Here is a tiny trained network, its code and every weight. The questions are about switching its units off for an input and a target symbol, where a switched-off unit gives its printed mean instead of its output.

import numpy as np


def w(rows, s, z=0):
    codes = np.array(rows[::2]) - 128.0
    scale = np.full(codes.shape[1], s)
    scale[-1] = z or s
    return codes * scale


def f(y):
    return np.maximum(y, 0)


def softmax(a):
    e = np.exp(a - a.max(-1, keepdims=True))
    return e / e.sum(-1, keepdims=True)


def log_softmax(a):
    a = a - a.max(-1, keepdims=True)
    return a - np.log(np.exp(a).sum(-1, keepdims=True))


def net(x, mask):
    ids = ['αβδεζηθλμξπτφψω'.index(c) for c in x.split()]
    T = len(ids)
    res = E[ids] + P[:T]
    r = res
    for j in range(3):
        rows = slice(2 * j, 2 * j + 2)
        q, k, v = (r @ M[0][rows].T for M in (Q, K, V))
        z = softmax(np.where(np.tri(T) > 0, q @ k.T / 2**0.5, -1e9)) @ v
        o = O[0][rows]
        res = res + np.where(mask[j], z, o[:, -1]) @ o[:, :-1]
    y = f(res @ A[0][:, :-1].T + A[0][:, -1])
    res = res + np.where(mask[3:15], y, B[0][:, -1]) @ B[0][:, :-1]
    return log_softmax(res[-1] @ U[:, :-1].T + U[:, -1])


Q, K, V, O, A, B = {}, {}, {}, {}, {}, {}
E = w([
[87,131,106,27],'α',
[13,117,100,166],'β',
[21,136,87,194],'δ',
[139,124,105,20],'ε',
[107,139,170,117],'ζ',
[108,1,199,133],'η',
[65,72,119,168],'θ',
[144,186,207,125],'λ',
[188,158,105,120],'μ',
[58,55,128,136],'ξ',
[113,180,177,125],'π',
[182,227,171,127],'τ',
[112,220,143,132],'φ',
[153,142,61,27],'ψ',
[79,137,139,47],'ω',
],0.0073)
P = w([
[124,136,156,2],'0',
[128,132,114,114],'1',
[125,131,111,113],'2',
[134,130,112,139],'3',
[128,135,114,139],'4',
[133,141,113,142],'5',
[129,138,114,141],'6',
[140,130,121,145],'7',
[145,132,125,143],'8',
[141,136,122,142],'9',
[148,134,125,142],'10',
[138,141,123,145],'11',
[140,138,125,139],'12',
[143,138,131,139],'13',
],0.008)
Q[0] = w([
[156,172,154,166],'H1',
[146,104,189,208],'H1',
[143,139,108,201],'H2',
[73,149,102,79],'H2',
[137,134,125,4],'H3',
[99,170,132,117],'H3',
],0.032)
K[0] = w([
[181,179,94,114],'H1',
[186,114,46,210],'H1',
[193,136,180,164],'H2',
[134,109,103,48],'H2',
[123,154,219,1],'H3',
[134,180,98,85],'H3',
],0.025)
V[0] = w([
[200,108,119,144],'H1',
[82,128,128,170],'H1',
[204,71,133,150],'H2',
[125,119,202,79],'H2',
[23,52,194,142],'H3',
[165,187,250,184],'H3',
],0.019)
O[0] = w([
[152,39,139,139,33],'H1',
[139,149,56,80,32],'H1',
[131,126,249,165,9],'H2',
[190,99,117,214,242],'H2',
[18,234,105,236,145],'H3',
[32,140,252,45,3],'H3',
],0.011,0.0041)
A[0] = w([
[141,183,97,36,151],'N1',
[61,108,152,118,98],'N2',
[123,189,112,143,170],'N3',
[106,133,154,144,132],'N4',
[160,122,115,186,115],'N5',
[74,9,71,99,32],'N6',
[142,120,161,192,32],'N7',
[43,41,93,162,142],'N8',
[123,106,164,134,9],'N9',
[143,126,147,147,4],'N10',
[89,182,121,153,64],'N11',
[161,124,114,125,116],'N12',
],0.013,0.0037)
B[0] = w([
[37,76,44,110,180],'N1',
[84,210,169,115,145],'N2',
[101,172,161,219,234],'N3',
[138,175,151,130,142],'N4',
[133,132,159,33,255],'N5',
[135,64,219,252,147],'N6',
[135,137,36,125,152],'N7',
[149,54,90,211,180],'N8',
[115,60,138,107,132],'N9',
[120,107,89,156,128],'N10',
[141,54,180,69,207],'N11',
[144,185,133,150,184],'N12',
],0.019,0.0094)
U = w([
[182,133,79,58,253],'α',
[108,147,133,107,122],'β',
[74,179,163,74,127],'δ',
[157,56,54,228,180],'ε',
[122,169,107,134,97],'ζ',
[127,86,71,67,124],'η',
[170,255,82,162,99],'θ',
[220,87,197,106,80],'λ',
[128,177,221,101,216],'μ',
[120,140,198,213,81],'ξ',
[108,177,82,147,70],'π',
[124,128,14,112,95],'τ',
[111,53,183,58,76],'φ',
[112,149,144,159,140],'ψ',
[141,220,160,151,111],'ω',
],0.0048,0.0029)

Each question gives the input, a string of symbols that net reads in full, and the target symbol t.
The units are the heads (2 rows each of Q, K, V and O) and the neurons (one row each of A and B). Each row of codes is followed by its name. A weight is (code - 128) times the scale printed after its matrix; where a second scale follows, it is the last column's (O, A, B and U).
mask holds one flag per unit, heads first, then neurons. A switched-off unit (its flag False) gives its mean, the last column of its rows in O or B, instead of its output. The means were averaged over made-up inputs and are rounded, as every weight is.
A unit's drop is (log p(t) with every unit on - log p(t) with that unit switched off) / (log p(t) with every unit on - log p(t) with every unit switched off).
The circuit of an input: a set's keep is (log p(t) with only the set's units on - log p(t) with every unit switched off) / (log p(t) with every unit on - log p(t) with every unit switched off). Starting from the 12 units with the biggest drops (on a tie, the unit counted first), units are removed one at a time, each time the one whose removal leaves the highest keep (on an exact tie, the one counted first), for as long as the keep stays at least 0.8.
circuit, biggest first: the units of the circuit, biggest drop first
unit that matters most: the unit with the biggest drop
k most important neurons: the k neurons with the biggest drops, biggest first
heads that matter: for each layer, one digit per head in row order, 1 if its drop is at least 0.15 and else 0, layers parted by /
input π μ ψ ξ, target ε: circuit, biggest first : (N8)
input δ τ ε α α α η, target ε: circuit, biggest first : (N8 H1)
input λ ψ η α, target δ: heads that matter : 001
input ψ μ ε ψ ε μ τ β μ ω, target λ: circuit, biggest first : (H3 N6 N5)
input η ε ψ ψ ξ ψ φ τ ψ ω, target ξ: circuit, biggest first : (H3 N3)
input δ δ η ψ τ ε ξ β λ α, target τ: circuit, biggest first : (N1 H1 H2)
input ψ δ δ π ε λ η α η, target ξ: 2 most important neurons : (N3 N1)
input α φ μ, target θ: heads that matter : 001
input β α α η, target ε: circuit, biggest first : (N8 H1)
input ψ α ψ ζ ψ η φ η τ φ ψ ψ, target λ: heads that matter : 101
input μ ψ μ δ ζ λ ψ ω ψ δ θ μ ζ α, target ε: heads that matter : 001
input ε η ψ, target α: heads that matter : 111
input ω μ θ, target ε: 2 most important neurons : (N8 N2)
input μ ε β τ ω α δ δ φ λ ψ η ψ ψ, target ε: unit that matters most : H3
input δ π η ψ μ α β ψ, target τ: heads that matter : 110
input λ α λ λ ξ ζ δ λ ψ λ η μ ε β, target ε: heads that matter : 001
input μ μ η ψ μ α, target ε: circuit, biggest first : (N6 H3 N5)
input λ π ψ ω, target δ: circuit, biggest first : (H3 N2 N1)
input η μ τ ξ φ μ ε, target ξ: 3 most important neurons : (N3 N11 N8)
input ε λ δ φ ζ α, target α: unit that matters most : N5
input μ μ ζ, target λ: circuit, biggest first : (H3 N6)
input ψ ψ ψ μ λ α β μ ξ ψ μ ψ δ ε, target λ: circuit, biggest first : (H3 N6 N5)
input λ λ ψ δ, target ε: 3 most important neurons : (N8 N7 N3)
input ψ λ λ β η φ α ε ψ, target λ: 2 most important neurons : (N6 N5)
input μ ψ θ, target ε: heads that matter : 000
input β π ψ ε β, target ξ: 2 most important neurons : (N3 N1)
input ψ τ π η α ψ α, target λ: unit that matters most : H3
input η λ β η δ η τ η π ψ ψ, target ξ: 2 most important neurons : (N3 N11)
input α α ε α ε λ ε ψ α μ ψ θ ψ ω, target θ: 2 most important neurons : (N11 N12)
